Here is a tiny trained network, its code and every weight. The questions are about switching its units off for an input and a target symbol, where a switched-off unit gives its printed mean instead of its output.

import numpy as np


def w(rows, s, z=0):
    codes = np.array(rows[::2]) - 128.0
    scale = np.full(codes.shape[1], s)
    scale[-1] = z or s
    return codes * scale


def f(y):
    return y / 2 * (1 + np.tanh(0.7978845608 * (y + 0.044715 * y**3)))


def softmax(a):
    e = np.exp(a - a.max(-1, keepdims=True))
    return e / e.sum(-1, keepdims=True)


def log_softmax(a):
    a = a - a.max(-1, keepdims=True)
    return a - np.log(np.exp(a).sum(-1, keepdims=True))


def net(x, mask):
    ids = ['βζηθλμπσ'.index(c) for c in x.split()]
    T = len(ids)
    res = E[ids] + P[:T]
    u = 0
    for l in range(2):
        q, k, v = (res @ M[l].T for M in (Q, K, V))
        z = softmax(np.where(np.tri(T) > 0, q @ k.T / 2**0.5, -1e9)) @ v
        res = res + np.where(mask[u], z, O[l][:, -1]) @ O[l][:, :-1]
        u += 1
        y = f(res @ A[l][:, :-1].T + A[l][:, -1])
        res = res + np.where(mask[u : u + 8], y, B[l][:, -1]) @ B[l][:, :-1]
        u += 8
    return log_softmax(res[-1] @ U[:, :-1].T + U[:, -1])


Q, K, V, O, A, B = {}, {}, {}, {}, {}, {}
E = w([
[245,36,59,7],'β',
[68,92,124,108],'ζ',
[184,253,38,123],'η',
[91,25,6,255],'θ',
[40,107,80,39],'λ',
[71,179,127,98],'μ',
[35,159,81,40],'π',
[91,161,54,94],'σ',
],0.0091)
P = w([
[202,169,255,132],'0',
[68,103,56,43],'1',
[58,101,48,81],'2',
[59,105,38,94],'3',
[68,91,24,108],'4',
[67,97,41,114],'5',
[69,92,21,115],'6',
[72,87,19,141],'7',
[86,105,28,140],'8',
[86,98,15,153],'9',
[86,105,29,150],'10',
[73,91,26,133],'11',
],0.0075)
Q[0] = w([
[247,117,135,142],'0.h1',
[147,164,210,112],'0.h1',
],0.012)
K[0] = w([
[41,120,195,14],'0.h1',
[2,80,3,83],'0.h1',
],0.0086)
V[0] = w([
[89,239,57,70],'0.h1',
[160,248,155,254],'0.h1',
],0.0084)
O[0] = w([
[215,118,59,105,249],'0.h1',
[129,249,89,154,29],'0.h1',
],0.015,0.0018)
A[0] = w([
[118,127,212,108,114],'0.n1',
[34,220,84,132,114],'0.n2',
[60,82,165,142,175],'0.n3',
[87,218,145,153,55],'0.n4',
[177,69,103,195,147],'0.n5',
[83,200,181,127,4],'0.n6',
[124,156,255,99,186],'0.n7',
[125,89,43,138,174],'0.n8',
],0.0084,0.0029)
B[0] = w([
[80,129,253,89,124],'0.n1',
[202,113,176,206,192],'0.n2',
[238,64,156,156,176],'0.n3',
[141,68,130,180,140],'0.n4',
[50,76,76,58,165],'0.n5',
[96,46,116,186,127],'0.n6',
[31,60,249,119,128],'0.n7',
[148,93,176,113,254],'0.n8',
],0.0058,0.0089)
Q[1] = w([
[36,109,122,92],'1.h1',
[74,199,254,153],'1.h1',
],0.0078)
K[1] = w([
[115,20,176,193],'1.h1',
[175,70,1,51],'1.h1',
],0.0067)
V[1] = w([
[91,203,97,1],'1.h1',
[120,131,255,129],'1.h1',
],0.0095)
O[1] = w([
[80,202,242,2,79],'1.h1',
[230,109,193,172,254],'1.h1',
],0.0063,0.0071)
A[1] = w([
[32,185,144,242,93],'1.n1',
[1,108,98,42,156],'1.n2',
[147,108,106,184,137],'1.n3',
[145,50,66,166,93],'1.n4',
[63,69,72,171,57],'1.n5',
[139,210,98,143,62],'1.n6',
[147,113,102,160,66],'1.n7',
[180,147,58,144,3],'1.n8',
],0.0086,0.005)
B[1] = w([
[113,55,70,3,150],'1.n1',
[107,175,224,164,194],'1.n2',
[105,174,119,168,196],'1.n3',
[57,163,171,136,248],'1.n4',
[103,203,166,55,172],'1.n5',
[55,76,97,58,137],'1.n6',
[104,160,171,76,157],'1.n7',
[111,69,119,72,154],'1.n8',
],0.007,0.012)
U = w([
[94,128,66,100,15],'β',
[111,238,165,115,144],'ζ',
[111,30,105,77,128],'η',
[175,185,82,139,253],'θ',
[95,158,189,38,82],'λ',
[97,74,149,156,31],'μ',
[166,185,142,185,145],'π',
[2,132,127,165,201],'σ',
],0.0065,0.0042)

Each question gives the input, a string of symbols that net reads in full, and the target symbol t.
The units are the heads (2 rows each of Q, K, V and O) and the neurons (one row each of A and B). Each row of codes is followed by its name. A weight is (code - 128) times the scale printed after its matrix; where a second scale follows, it is the last column's (O, A, B and U).
mask holds one flag per unit, layer by layer, with each layer's heads first. A switched-off unit (its flag False) gives its mean, the last column of its rows in O or B, instead of its output. The means were averaged over made-up inputs and are rounded, as every weight is.
A unit's drop is (log p(t) with every unit on - log p(t) with that unit switched off) / (log p(t) with every unit on - log p(t) with every unit switched off).
The circuit of an input: a set's keep is (log p(t) with only the set's units on - log p(t) with every unit switched off) / (log p(t) with every unit on - log p(t) with every unit switched off). Starting from the 12 units with the biggest drops (on a tie, the unit counted first), units are removed one at a time, each time the one whose removal leaves the highest keep (on an exact tie, the one counted first), for as long as the keep stays at least 0.8.
circuit, biggest first: the units of the circuit, biggest drop first
k most important neurons: the k neurons with the biggest drops, biggest first
k most important neurons of layer l: the k neurons of layer l with the biggest drops, biggest first
input η μ λ σ θ σ η π μ π, target β: 2 most important neurons	0.n2, 1.n6
input β σ π, target μ: circuit, biggest first	0.h1, 1.h1, 0.n7
input λ λ β ζ λ, target η: circuit, biggest first	0.h1
input θ π θ θ λ, target σ: circuit, biggest first	1.h1, 0.h1
input ζ λ π π σ λ θ π π η λ, target θ: circuit, biggest first	0.h1, 1.h1, 0.n7
input ζ λ σ, target π: circuit, biggest first	0.h1, 1.h1, 0.n7, 0.n1
input θ μ σ, target σ: 3 most important neurons of layer 0	0.n6, 0.n4, 0.n2
input λ π ζ π π σ λ θ β β η, target η: circuit, biggest first	0.h1, 1.n2
input β σ π β ζ, target μ: 3 most important neurons	0.n3, 0.n7, 0.n1
input π π θ σ η θ β ζ π ζ, target λ: 2 most important neurons	0.n2, 1.n2
input π σ π λ σ, target λ: 2 most important neurons	0.n2, 0.n3
input ζ β β ζ η η σ μ, target θ: circuit, biggest first	0.h1, 1.h1
input π η β β π, target λ: circuit, biggest first	1.h1, 0.h1, 0.n2, 1.n2
input μ η π μ, target θ: circuit, biggest first	0.h1, 1.n4
input π μ π π σ π λ σ λ μ π, target λ: 4 most important neurons	0.n2, 1.n2, 0.n3, 0.n8
input π λ σ η β ζ η β, target λ: 3 most important neurons	0.n2, 0.n3, 1.n2
input θ λ θ θ π, target σ: 3 most important neurons of layer 0	0.n6, 0.n4, 0.n2
input η ζ σ π β θ π β, target β: 3 most important neurons of layer 1	1.n8, 1.n6, 1.n2
input π λ σ σ β π π σ, target λ: circuit, biggest first	1.h1, 0.h1, 0.n2, 0.n3
input μ μ ζ, target θ: most important neuron	1.n4
input θ π θ ζ, target σ: 2 most important neurons of layer 1	1.n4, 1.n3
input θ θ λ π π ζ σ σ, target σ: most important neuron	1.n4
input θ π ζ λ β θ π μ θ π η, target σ: 2 most important neurons of layer 1	1.n4, 1.n8
input η β β η β λ π π η σ, target β: 3 most important neurons	1.n6, 1.n8, 0.n2
input π β μ σ η θ μ η μ β λ ζ, target λ: 4 most important neurons	0.n2, 1.n2, 0.n3, 0.n8
input θ η β, target σ: 2 most important neurons	1.n4, 1.n3
input π μ μ λ β θ θ λ, target λ: most important neuron of layer 0	0.n2
